Below is a small trained network, with its code and all its weights. Each question gives an input and a class and asks what happens when units are switched off, that is, made to give their printed mean instead of their output.

import numpy as np


def w(rows, s, z=0):
    codes = np.array(rows[::2]) - 128.0
    scale = np.full(codes.shape[1], s)
    scale[-1] = z or s
    return codes * scale


def f(y):
    return np.maximum(y, 0)


def log_softmax(a):
    a = a - a.max(-1, keepdims=True)
    return a - np.log(np.exp(a).sum(-1, keepdims=True))


def net(x, mask):
    res = np.array(x, float).reshape(1, 2) / 4 @ E
    y = f(res @ A[0][:, :-1].T + A[0][:, -1])
    res = res + np.where(mask, y, B[0][:, -1]) @ B[0][:, :-1]
    return log_softmax(res[-1] @ U[:, :-1].T + U[:, -1])


A, B = {}, {}
E = w([
[16,136,37,241,127,118,98],'x0',
[189,219,48,196,10,118,164],'x1',
],0.011)
A[0] = w([
[54,127,74,156,125,122,79,179],'n0',
[74,49,191,98,132,178,109,214],'n1',
[180,131,102,184,61,51,153,61],'n2',
[170,112,150,98,105,82,108,217],'n3',
[154,194,105,149,91,73,165,58],'n4',
[90,136,97,188,130,138,75,74],'n5',
[45,152,103,179,127,111,137,122],'n6',
[183,137,169,92,91,177,102,131],'n7',
[98,110,169,111,235,104,89,70],'n8',
[164,138,84,141,111,133,168,247],'n9',
[217,125,185,87,103,146,144,141],'n10',
[196,187,113,146,84,66,224,108],'n11',
[158,194,83,139,61,106,148,167],'n12',
[244,143,139,92,191,112,196,75],'n13',
[174,147,109,146,62,144,159,67],'n14',
[171,136,147,70,122,164,169,81],'n15',
[67,119,86,163,130,120,66,85],'n16',
[79,64,157,74,185,91,53,60],'n17',
],0.011,0.013)
B[0] = w([
[206,81,154,195,158,71,140,233],'n0',
[118,43,157,137,137,161,95,248],'n1',
[80,118,73,144,149,156,142,177],'n2',
[161,80,206,185,133,90,103,202],'n3',
[87,144,36,69,173,163,193,169],'n4',
[134,148,128,140,168,102,192,176],'n5',
[142,153,150,158,154,68,162,205],'n6',
[145,159,138,179,157,69,151,176],'n7',
[62,87,52,112,179,170,144,196],'n8',
[175,67,210,126,132,168,48,230],'n9',
[149,114,137,183,167,90,162,204],'n10',
[69,92,65,105,189,165,107,199],'n11',
[83,80,132,137,156,155,97,225],'n12',
[146,197,64,149,154,78,210,178],'n13',
[99,113,55,83,153,167,157,165],'n14',
[151,203,52,166,167,83,254,163],'n15',
[119,198,116,215,135,69,196,185],'n16',
[90,112,54,88,166,180,163,202],'n17',
],0.011,0.016)
U = w([
[157,143,110,164,147,8,187,95],'0',
[84,94,76,107,150,218,133,109],'1',
[185,71,212,150,128,119,31,254],'2',
[140,151,124,112,111,121,115,91],'3',
[130,133,136,90,80,159,114,97],'4',
[135,151,133,111,109,115,105,91],'5',
[127,123,95,80,103,134,133,90],'6',
[134,140,141,127,108,122,139,95],'7',
],0.017,0.0073)

Each question gives the input, the list of numbers given to net, and the class t.
The units are the neurons (one row each of A and B). Each row of codes is followed by its name. A weight is (code - 128) times the scale printed after its matrix; where a second scale follows, it is the last column's (A, B and U).
mask holds one flag per neuron, in row order. A switched-off neuron (its flag False) gives its mean, the last column of its row in B, instead of its output. The means were averaged over made-up inputs and are rounded, as every weight is.
A unit's drop is (log p(t) with every unit on - log p(t) with that unit switched off) / (log p(t) with every unit on - log p(t) with every unit switched off).
unit that matters most: the unit with the biggest drop
k most important neurons: the k neurons with the biggest drops, biggest first
drop of u: that unit's drop, to one decimal
input [3,2], class 2: 3 most important neurons	[n13 n15 n9]
input [6,7], class 1: most important neuron	[n12]
input [5,-5], class 0: 4 most important neurons	[n0 n16 n11 n12]
input [-5,-7], class 1: 3 most important neurons	[n17 n8 n1]
input [-1,3], class 2: 3 most important neurons	[n17 n8 n9]
input [-4,5], class 1: 2 most important neurons	[n11 n0]
input [-3,3], class 2: 3 most important neurons	[n9 n16 n17]
input [-5,6], class 1: 2 most important neurons	[n11 n0]
input [3,4], class 1: 2 most important neurons	[n3 n4]
input [0,3], class 2: 3 most important neurons	[n17 n8 n9]
input [-6,-8], class 1: 3 most important neurons	[n17 n8 n1]
input [-8,-8], class 0: drop of n3	0.2
input [2,-3], class 2: drop of n11	0.1
input [-7,-5], class 0: drop of n9	0.0
input [-8,-7], class 0: unit that matters most	n13
input [-1,-3], class 2: drop of n4	0.2
